Each row has a name. After each piece below comes the name of the row it's from, unless a question asks for something else. Each question is about the rows just above it. Places in a row count from 1.

[140 154 133 156 130  99 151 120 112 177  97 133  34 175 171 142 159 138
 138  93 114 137 123 111 135 148  61  88 101 158 107 135 132 189  96 166
 114 107 133 105  83 139 136 100]  H
[143 136 132 147 140 121 163 119 116 188 106 131  44 174 158 130 157 130
 129 101 123 126 127 113 137 167  72  78 115 137  97 143 135 187  98 161
 126 113 136 104  80 131 133 117]  U
[134 141 139 139 131 101 166 104  99 174  96 120  36 167 156 142 167 127
 134  93 117 126 124 125 149 149  62  83 101 145 104 144 121 187  85 150
 116 107 127 100  73 129 130 100]  S
key -> tag
[112] -> q_583
[175] -> q_454
[116] -> q_875
[101] -> q_518
[99] -> q_551
Join H by its entry at place 9: => q_583
Where do [134 141 139 139 131 101 166 104  99 174  96 120  36 167 156 142 167 127
 134  93 117 126 124 125 149 149  62  83 101 145 104 144 121 187  85 150
 116 107 127 100  73 129 130 100] appear? => S
Which row holds [151  99 130 156 133 154 140] read backwards? => H
H in full: => [140 154 133 156 130  99 151 120 112 177  97 133  34 175 171 142 159 138
 138  93 114 137 123 111 135 148  61  88 101 158 107 135 132 189  96 166
 114 107 133 105  83 139 136 100]
U in full: => [143 136 132 147 140 121 163 119 116 188 106 131  44 174 158 130 157 130
 129 101 123 126 127 113 137 167  72  78 115 137  97 143 135 187  98 161
 126 113 136 104  80 131 133 117]

[ 78  23 169  22 188 109 171 112 217] : C
[ 70 121 128 170 154 149 134 193 137] : E
[ 70  51 174  35 181 106 148 140  66] : B
[165 121 128 170 154 149 134 193 137] : Q
[119 189 169 188  22 205 163 103 161] : R
[119 189 134  80 173 145 163 103 161] : J
R in full: => [119 189 169 188  22 205 163 103 161]
[188  22 169] is which row, read backwards? => C
Is [181  35] printed in one of the named rows, side by side and in this order? => no
find: [165 121 128 170 154 149 134 193 137] => Q
C in full: => [ 78  23 169  22 188 109 171 112 217]

[156  67 100  96  32  38  71 112 113 164] = Veli
[144 140 100  96 212 109 138 138 124 121] = Luv
[148 106  82 165  99 109 172 151 103 196] = kapo
[144 140 100  96 212 109 138  62 124 121] = Lomu
[111 140 212  96 100 155 119  54 180  50] = zud
The row with [144 140 100  96 212 109 138 138 124 121] is => Luv
Does one of the named rows hold [ 96 212] side by side, in this order? => yes
find: [144 140 100  96 212 109 138  62 124 121] => Lomu
tags:
[122] -> q_628
[212] -> q_752
[211] -> q_953
[32] -> q_729
[121] -> q_65
The tag of Lomu, keyed by place 5: => q_752

[ 57  45 144 145 233  26  42 115 139  82 145 230  16 118 238 134 204 237
  21  80  39 231 181  43 121  50 179] : L
[105 103 113 116 167  89 105 135 156 102 111 185 108 127 179 131 191 209
  68 123  82 157 157  86 121 113 143] : D
[147 154 113 164 145 119 146 144 161 132 110 160 123 135 161 117 180 190
 134 114 144 157 145 113 150 136 130] : X
X in full: => [147 154 113 164 145 119 146 144 161 132 110 160 123 135 161 117 180 190
 134 114 144 157 145 113 150 136 130]
D in full: => [105 103 113 116 167  89 105 135 156 102 111 185 108 127 179 131 191 209
  68 123  82 157 157  86 121 113 143]
Table of tags by key:
[116] -> q_37
[126] -> q_931
[135] -> q_463
[134] -> q_80
[127] -> q_250
The tag of D, keyed by place 14: => q_250

[131 102 132 145  87 126 209] -> nef
[152 111 134 122 127 125 214] -> Nukor
[152 111 134 149  78 120 202] -> gezi
key -> tag
[125] -> q_641
[127] -> q_903
[126] -> q_922
[120] -> q_489
[124] -> q_480
[111] -> q_199
Join Nukor by its entry at place 6: => q_641
Which row holds [202 120] read backwards? => gezi
Does one of the named rows hold [102 132 145] side by side, in this order? => yes
[152 111 134 149  78 120 202] is in which row? => gezi
nef in full: => [131 102 132 145  87 126 209]

